Below are the code and all the weights of a small trained network. Each question names an input and a target symbol and asks about switching units off, where a switched-off unit gives its printed mean instead of its output.

import numpy as np


def w(rows, s, z=0):
    codes = np.array(rows[::2]) - 128.0
    scale = np.full(codes.shape[1], s)
    scale[-1] = z or s
    return codes * scale


def norm(h):
    return h / np.sqrt((h * h).mean(-1, keepdims=True) + 1e-5)


def f(y):
    return np.maximum(y, 0)


def softmax(a):
    e = np.exp(a - a.max(-1, keepdims=True))
    return e / e.sum(-1, keepdims=True)


def log_softmax(a):
    a = a - a.max(-1, keepdims=True)
    return a - np.log(np.exp(a).sum(-1, keepdims=True))


def net(x, mask):
    ids = ['ΘΛΣΨβγεηξτω'.index(c) for c in x.split()]
    T = len(ids)
    res = E[ids] + P[:T]
    r = norm(res)
    for j in range(2):
        rows = slice(3 * j, 3 * j + 3)
        q, k, v = (r @ M[0][rows].T for M in (Q, K, V))
        z = softmax(np.where(np.tri(T) > 0, q @ k.T / 3**0.5, -1e9)) @ v
        o = O[0][rows]
        res = res + np.where(mask[j], z, o[:, -1]) @ o[:, :-1]
    y = f(norm(res) @ A[0][:, :-1].T + A[0][:, -1])
    res = res + np.where(mask[2:14], y, B[0][:, -1]) @ B[0][:, :-1]
    return log_softmax(norm(res)[-1] @ U[:, :-1].T + U[:, -1])


Q, K, V, O, A, B = {}, {}, {}, {}, {}, {}
E = w([
[113,154,168,155],'Θ',
[103,80,42,211],'Λ',
[108,80,172,130],'Σ',
[186,202,9,166],'Ψ',
[71,253,4,197],'β',
[118,83,134,162],'γ',
[144,232,151,240],'ε',
[98,167,152,153],'η',
[58,70,79,166],'ξ',
[117,146,149,142],'τ',
[182,169,163,116],'ω',
],0.02)
P = w([
[143,102,112,2],'0',
[112,106,155,142],'1',
[114,121,144,147],'2',
[123,125,139,150],'3',
[128,124,138,154],'4',
[127,123,134,160],'5',
[128,123,132,160],'6',
[131,127,132,159],'7',
[127,127,129,166],'8',
[125,131,130,166],'9',
[126,129,130,172],'10',
[133,129,123,166],'11',
[127,133,126,171],'12',
[128,134,126,177],'13',
],0.0075)
Q[0] = w([
[238,174,135,147],'head 0',
[80,160,219,199],'head 0',
[74,213,152,209],'head 0',
[155,67,138,159],'head 1',
[116,154,138,76],'head 1',
[160,125,137,8],'head 1',
],0.012)
K[0] = w([
[167,213,186,131],'head 0',
[123,110,110,8],'head 0',
[104,140,93,66],'head 0',
[121,139,184,95],'head 1',
[120,143,101,184],'head 1',
[164,104,154,203],'head 1',
],0.016)
V[0] = w([
[101,133,78,1],'head 0',
[138,103,165,60],'head 0',
[176,14,87,118],'head 0',
[201,98,151,206],'head 1',
[191,116,126,150],'head 1',
[164,111,120,58],'head 1',
],0.0097)
O[0] = w([
[112,246,150,236,131],'head 0',
[200,53,240,170,180],'head 0',
[125,48,134,254,3],'head 0',
[126,97,205,66,112],'head 1',
[166,119,164,159,111],'head 1',
[144,201,111,157,105],'head 1',
],0.0065,0.0048)
A[0] = w([
[101,182,64,152,120],'neuron 0',
[108,194,150,22,145],'neuron 1',
[212,87,45,187,1],'neuron 2',
[4,92,197,114,193],'neuron 3',
[122,64,13,119,36],'neuron 4',
[178,163,211,34,65],'neuron 5',
[87,211,135,46,182],'neuron 6',
[110,194,118,126,215],'neuron 7',
[139,130,38,144,82],'neuron 8',
[165,142,80,221,88],'neuron 9',
[172,70,215,169,123],'neuron 10',
[253,133,68,77,92],'neuron 11',
],0.012,0.0051)
B[0] = w([
[85,95,112,156,188],'neuron 0',
[194,116,90,161,232],'neuron 1',
[183,187,255,123,152],'neuron 2',
[172,73,72,49,217],'neuron 3',
[161,113,193,184,176],'neuron 4',
[179,56,164,98,212],'neuron 5',
[151,75,137,177,254],'neuron 6',
[85,111,163,88,250],'neuron 7',
[190,113,120,92,175],'neuron 8',
[136,157,128,85,181],'neuron 9',
[140,147,37,61,208],'neuron 10',
[181,70,89,137,195],'neuron 11',
],0.01,0.0077)
U = w([
[144,117,43,126,110],'Θ',
[153,114,132,225,3],'Λ',
[99,125,55,8,86],'Σ',
[192,186,36,124,76],'Ψ',
[88,172,28,117,160],'β',
[118,125,89,89,81],'γ',
[132,193,132,169,190],'ε',
[52,112,126,73,236],'η',
[96,56,72,179,12],'ξ',
[142,201,106,30,146],'τ',
[171,91,197,85,146],'ω',
],0.014,0.0044)

Each question gives the input, a string of symbols that net reads in full, and the target symbol t.
The units are the heads (3 rows each of Q, K, V and O) and the neurons (one row each of A and B). Each row of codes is followed by its name. A weight is (code - 128) times the scale printed after its matrix; where a second scale follows, it is the last column's (O, A, B and U).
mask holds one flag per unit, heads first, then neurons. A switched-off unit (its flag False) gives its mean, the last column of its rows in O or B, instead of its output. The means were averaged over made-up inputs and are rounded, as every weight is.
A unit's drop is (log p(t) with every unit on - log p(t) with that unit switched off) / (log p(t) with every unit on - log p(t) with every unit switched off).
The circuit of an input: a set's keep is (log p(t) with only the set's units on - log p(t) with every unit switched off) / (log p(t) with every unit on - log p(t) with every unit switched off). Starting from the 12 units with the biggest drops (on a tie, the unit counted first), units are removed one at a time, each time the one whose removal leaves the highest keep (on an exact tie, the one counted first), for as long as the keep stays at least 0.8.
units of the circuit, in order: the units of the circuit, biggest drop first
most important unit: the unit with the biggest drop
k most important neurons: the k neurons with the biggest drops, biggest first
which heads matter: for each layer, one digit per head in row order, 1 if its drop is at least 0.15 and else 0, layers parted by /
drop of u: that unit's drop, to one decimal
input τ Ψ τ γ Θ τ τ Ψ ω Θ Θ Θ Θ τ, target ε: which heads matter : 10
input Θ Ψ Θ Ψ Λ, target Λ: which heads matter : 00
input β τ τ, target ξ: which heads matter : 10
input ε β ω Ψ Ψ Θ Σ, target Σ: units of the circuit, in order : [neuron 10; neuron 6]
input Σ Θ Θ γ, target Ψ: 2 most important neurons : [neuron 10; neuron 6]
input Σ Θ τ Θ Σ γ Λ, target Λ: most important unit : neuron 2
input Ψ τ Θ γ, target Σ: 2 most important neurons : [neuron 3; neuron 6]
input Λ Θ Ψ Θ Θ Θ Θ Θ Θ β Λ Θ, target Σ: 2 most important neurons : [neuron 3; neuron 6]
input η Σ γ Θ η, target Λ: which heads matter : 11
input Σ Θ Θ ξ Ψ Ψ ξ Σ Θ Σ ξ τ η, target Ψ: which heads matter : 10
input τ Ψ Ψ Θ Θ Λ γ γ ω γ, target ε: which heads matter : 11
input Λ Ψ ξ τ Θ Ψ τ, target Σ: 2 most important neurons : [neuron 3; neuron 6]
input ξ Ψ Θ η τ, target β: 4 most important neurons : [neuron 6; neuron 5; neuron 9; neuron 1]
input Σ Θ ω τ Θ Θ, target Ψ: most important unit : neuron 10
input Θ Ψ γ γ η τ Σ, target Σ: 2 most important neurons : [neuron 10; neuron 6]
input β Σ Θ Θ, target ξ: drop of head 1 : 0.0
input ω Σ ω Θ η τ Ψ Σ τ Θ Ψ τ τ, target τ: drop of head 0 : 1.0
input Σ ω τ, target Ψ: drop of neuron 10 : 1.1
